Here is a tiny trained network, its code and every weight. The questions are about switching its units off for an input and a target symbol, where a switched-off unit gives its printed mean instead of its output.

import numpy as np


def w(rows, s, z=0):
    codes = np.array(rows[::2]) - 128.0
    scale = np.full(codes.shape[1], s)
    scale[-1] = z or s
    return codes * scale


def f(y):
    return y / 2 * (1 + np.tanh(0.7978845608 * (y + 0.044715 * y**3)))


def softmax(a):
    e = np.exp(a - a.max(-1, keepdims=True))
    return e / e.sum(-1, keepdims=True)


def log_softmax(a):
    a = a - a.max(-1, keepdims=True)
    return a - np.log(np.exp(a).sum(-1, keepdims=True))


def net(x, mask):
    ids = ['ΛΣΨαβγδεζηθμπτφω'.index(c) for c in x.split()]
    T = len(ids)
    res = E[ids] + P[:T]
    u = 0
    for l in range(2):
        r = res
        for j in range(3):
            rows = slice(3 * j, 3 * j + 3)
            q, k, v = (r @ M[l][rows].T for M in (Q, K, V))
            z = softmax(np.where(np.tri(T) > 0, q @ k.T / 3**0.5, -1e9)) @ v
            o = O[l][rows]
            res = res + np.where(mask[u + j], z, o[:, -1]) @ o[:, :-1]
        u += 3
        y = f(res @ A[l][:, :-1].T + A[l][:, -1])
        res = res + np.where(mask[u : u + 16], y, B[l][:, -1]) @ B[l][:, :-1]
        u += 16
    return log_softmax(res[-1] @ U[:, :-1].T + U[:, -1])


Q, K, V, O, A, B = {}, {}, {}, {}, {}, {}
E = w([
[80,200,144,139],'Λ',
[67,125,77,197],'Σ',
[85,97,95,193],'Ψ',
[89,187,149,140],'α',
[107,157,161,142],'β',
[162,52,67,111],'γ',
[147,52,74,107],'δ',
[111,154,166,143],'ε',
[114,147,169,142],'ζ',
[134,56,73,117],'η',
[86,193,152,148],'θ',
[193,183,155,92],'μ',
[112,166,203,189],'π',
[179,45,82,105],'τ',
[169,160,5,158],'φ',
[50,74,84,48],'ω',
],0.02)
P = w([
[57,174,77,2],'0',
[130,105,138,52],'1',
[134,109,159,92],'2',
[135,121,169,118],'3',
[135,136,165,142],'4',
[141,146,167,159],'5',
[145,157,165,173],'6',
[152,167,161,187],'7',
[158,177,157,198],'8',
[165,187,150,211],'9',
[175,194,144,220],'10',
[188,199,141,233],'11',
[191,207,135,240],'12',
[201,201,140,245],'13',
],0.0078)
Q[0] = w([
[94,51,91,145],'L0H0',
[99,143,144,229],'L0H0',
[137,29,107,254],'L0H0',
[177,131,58,64],'L0H1',
[217,110,35,134],'L0H1',
[149,252,169,217],'L0H1',
[156,141,203,120],'L0H2',
[84,169,176,122],'L0H2',
[23,186,137,90],'L0H2',
],0.0087)
K[0] = w([
[66,9,66,137],'L0H0',
[106,146,57,209],'L0H0',
[142,64,97,159],'L0H0',
[104,69,159,95],'L0H1',
[114,92,160,55],'L0H1',
[252,253,162,238],'L0H1',
[197,145,213,87],'L0H2',
[55,255,211,121],'L0H2',
[102,150,226,180],'L0H2',
],0.0084)
V[0] = w([
[224,95,96,190],'L0H0',
[144,145,2,166],'L0H0',
[45,160,211,151],'L0H0',
[84,111,204,203],'L0H1',
[146,113,216,128],'L0H1',
[118,148,108,137],'L0H1',
[182,241,166,66],'L0H2',
[145,96,134,53],'L0H2',
[93,191,98,250],'L0H2',
],0.0073)
O[0] = w([
[97,139,132,147,128],'L0H0',
[85,144,165,160,136],'L0H0',
[153,155,93,100,136],'L0H0',
[128,77,203,120,127],'L0H1',
[254,64,150,199,163],'L0H1',
[140,188,149,170,135],'L0H1',
[91,138,191,192,254],'L0H2',
[103,146,91,156,107],'L0H2',
[213,5,192,109,165],'L0H2',
],0.0057)
A[0] = w([
[108,179,141,42,131],'L0N0',
[86,135,132,75,136],'L0N1',
[68,47,136,153,158],'L0N2',
[87,78,61,60,4],'L0N3',
[109,134,89,111,85],'L0N4',
[107,165,143,125,154],'L0N5',
[167,115,142,92,128],'L0N6',
[163,141,145,198,105],'L0N7',
[200,164,104,78,129],'L0N8',
[175,77,70,101,115],'L0N9',
[55,116,169,101,140],'L0N10',
[73,130,168,99,100],'L0N11',
[154,98,101,150,153],'L0N12',
[192,127,147,134,82],'L0N13',
[65,121,124,7,190],'L0N14',
[122,166,98,145,93],'L0N15',
],0.014,0.0041)
B[0] = w([
[151,93,39,117,159],'L0N0',
[90,126,130,97,136],'L0N1',
[58,188,5,96,149],'L0N2',
[239,140,121,159,154],'L0N3',
[106,105,154,134,135],'L0N4',
[148,110,167,99,169],'L0N5',
[118,133,1,40,137],'L0N6',
[114,191,172,149,254],'L0N7',
[75,134,22,80,184],'L0N8',
[29,125,156,160,150],'L0N9',
[134,106,206,70,146],'L0N10',
[88,55,203,124,138],'L0N11',
[77,186,52,179,142],'L0N12',
[131,181,103,104,192],'L0N13',
[82,137,162,112,161],'L0N14',
[85,68,144,142,147],'L0N15',
],0.0077,0.0096)
Q[1] = w([
[215,167,187,164],'L1H0',
[109,152,5,102],'L1H0',
[162,80,72,91],'L1H0',
[255,117,157,135],'L1H1',
[171,55,72,67],'L1H1',
[113,97,83,23],'L1H1',
[209,60,104,136],'L1H2',
[113,146,124,92],'L1H2',
[125,92,114,175],'L1H2',
],0.01)
K[1] = w([
[129,253,142,117],'L1H0',
[182,35,126,55],'L1H0',
[115,37,178,61],'L1H0',
[104,172,147,64],'L1H1',
[69,25,179,74],'L1H1',
[190,2,125,66],'L1H1',
[84,60,145,136],'L1H2',
[137,160,98,56],'L1H2',
[117,72,83,186],'L1H2',
],0.0094)
V[1] = w([
[134,115,206,110],'L1H0',
[166,210,123,112],'L1H0',
[92,135,70,111],'L1H0',
[141,145,175,41],'L1H1',
[98,56,93,149],'L1H1',
[32,133,143,167],'L1H1',
[167,146,254,65],'L1H2',
[120,105,200,31],'L1H2',
[199,156,177,136],'L1H2',
],0.0087)
O[1] = w([
[171,134,102,160,123],'L1H0',
[94,171,130,138,254],'L1H0',
[78,197,105,143,162],'L1H0',
[123,148,118,183,102],'L1H1',
[171,118,112,45,30],'L1H1',
[118,62,93,139,192],'L1H1',
[108,79,141,129,124],'L1H2',
[88,27,129,188,96],'L1H2',
[99,55,138,3,146],'L1H2',
],0.0064,0.0056)
A[1] = w([
[80,178,198,27,52],'L1N0',
[2,107,53,161,39],'L1N1',
[173,160,143,203,67],'L1N2',
[154,171,183,180,111],'L1N3',
[107,104,6,12,157],'L1N4',
[60,59,103,156,75],'L1N5',
[184,112,68,65,169],'L1N6',
[196,155,113,22,129],'L1N7',
[99,121,174,62,231],'L1N8',
[188,117,96,76,191],'L1N9',
[140,110,75,106,114],'L1N10',
[32,139,181,164,157],'L1N11',
[111,206,140,94,132],'L1N12',
[133,21,232,140,75],'L1N13',
[183,87,12,55,1],'L1N14',
[124,29,89,21,171],'L1N15',
],0.0095,0.0074)
B[1] = w([
[93,102,134,100,188],'L1N0',
[151,92,101,86,187],'L1N1',
[130,100,126,62,175],'L1N2',
[131,125,150,109,228],'L1N3',
[140,57,163,176,213],'L1N4',
[131,173,97,71,135],'L1N5',
[135,125,90,136,157],'L1N6',
[120,108,109,166,159],'L1N7',
[143,144,147,154,190],'L1N8',
[163,136,82,129,145],'L1N9',
[78,153,115,136,142],'L1N10',
[133,96,82,168,248],'L1N11',
[137,102,111,117,238],'L1N12',
[151,151,111,57,205],'L1N13',
[8,113,151,47,147],'L1N14',
[163,151,189,141,140],'L1N15',
],0.012,0.011)
U = w([
[114,120,118,65,3],'Λ',
[231,110,170,131,180],'Σ',
[99,140,179,251,200],'Ψ',
[139,127,154,144,124],'α',
[125,127,141,132,66],'β',
[141,49,165,141,76],'γ',
[117,121,131,86,56],'δ',
[123,120,144,117,108],'ε',
[100,71,89,161,148],'ζ',
[13,124,167,58,48],'η',
[84,244,122,85,182],'θ',
[121,118,147,95,169],'μ',
[130,122,143,117,123],'π',
[118,130,139,125,62],'τ',
[228,158,95,223,193],'φ',
[126,122,136,103,88],'ω',
],0.012,0.006)

Each question gives the input, a string of symbols that net reads in full, and the target symbol t.
The units are the heads (3 rows each of Q, K, V and O) and the neurons (one row each of A and B). Each row of codes is followed by its name. A weight is (code - 128) times the scale printed after its matrix; where a second scale follows, it is the last column's (O, A, B and U).
mask holds one flag per unit, layer by layer, with each layer's heads first. A switched-off unit (its flag False) gives its mean, the last column of its rows in O or B, instead of its output. The means were averaged over made-up inputs and are rounded, as every weight is.
A unit's drop is (log p(t) with every unit on - log p(t) with that unit switched off) / (log p(t) with every unit on - log p(t) with every unit switched off).
The circuit of an input: a set's keep is (log p(t) with only the set's units on - log p(t) with every unit switched off) / (log p(t) with every unit on - log p(t) with every unit switched off). Starting from the 12 units with the biggest drops (on a tie, the unit counted first), units are removed one at a time, each time the one whose removal leaves the highest keep (on an exact tie, the one counted first), for as long as the keep stays at least 0.8.
units of the circuit, in order: the units of the circuit, biggest drop first
most important unit: the unit with the biggest drop
k most important neurons of layer l: the k neurons of layer l with the biggest drops, biggest first
which heads matter: for each layer, one digit per head in row order, 1 if its drop is at least 0.15 and else 0, layers parted by /
input Σ ζ μ φ Σ γ α Λ θ π α, target Σ: which heads matter	000 / 100
input φ μ μ Λ μ μ, target θ: units of the circuit, in order	(L1N4; L0H1; L1H0)
input μ μ μ μ ζ μ Σ φ φ π η τ δ δ, target φ: units of the circuit, in order	(L1N0; L1N14)
input φ ω π ε μ γ π α α θ π φ μ ε, target η: units of the circuit, in order	(L0N12; L1N0; L1H0; L1H1)
input μ Ψ ζ ε β μ θ ω μ ω π τ, target ζ: which heads matter	001 / 000
input μ π η φ ζ ζ, target η: which heads matter	011 / 110
input θ μ Σ ζ α θ γ μ γ Λ, target Ψ: units of the circuit, in order	(L1N13; L1H1)
input Λ β π δ φ, target ζ: units of the circuit, in order	(L0H2; L0N8; L1N4)
input μ Ψ φ β μ Σ Ψ, target φ: units of the circuit, in order	(L1H2; L1N0)
input π φ θ, target η: units of the circuit, in order	(L1N0; L0H1)
input β τ π φ Ψ Λ τ, target φ: units of the circuit, in order	(L1H2; L0H2; L1N0)
input ε π γ φ φ μ Λ Λ ε μ β μ ε μ, target θ: most important unit	L1H1
input μ μ φ Λ ε, target η: units of the circuit, in order	(L1N0; L1H0; L0H1)
input π Λ φ α Λ, target η: units of the circuit, in order	(L1N0; L0H1)
input μ Λ ζ, target Ψ: most important unit	L0H1
input Λ Ψ π μ τ γ γ π Λ Σ φ π Ψ, target φ: 3 most important neurons of layer 1	(L1N14; L1N0; L1N13)
input θ μ Λ Λ μ, target φ: which heads matter	101 / 000
input ζ ζ μ θ, target Ψ: 2 most important neurons of layer 1	(L1N1; L1N11)
input Σ θ π φ π ζ Λ δ μ ε, target Ψ: which heads matter	010 / 111
input γ θ μ Λ π φ δ γ, target φ: 4 most important neurons of layer 0	(L0N3; L0N8; L0N0; L0N6)
input Λ η θ ω φ ε π θ μ μ β, target Ψ: most important unit	L0N13
input μ μ π ζ β, target Σ: 3 most important neurons of layer 0	(L0N7; L0N8; L0N0)
input θ β μ φ ε π Σ μ π Λ, target Σ: 3 most important neurons of layer 0	(L0N7; L0N8; L0N2)
input γ ε π π μ, target ζ: 3 most important neurons of layer 1	(L1N14; L1N4; L1N7)
input τ μ μ μ δ φ μ π, target η: 3 most important neurons of layer 0	(L0N10; L0N11; L0N12)
input Ψ Λ γ γ θ ζ μ θ φ μ η μ δ δ, target φ: 2 most important neurons of layer 0	(L0N8; L0N6)
input ε Λ π Λ μ μ ζ α β μ β α π α, target Σ: most important unit	L1H0
input Λ μ μ γ η η Λ μ τ τ, target φ: 2 most important neurons of layer 0	(L0N0; L0N8)
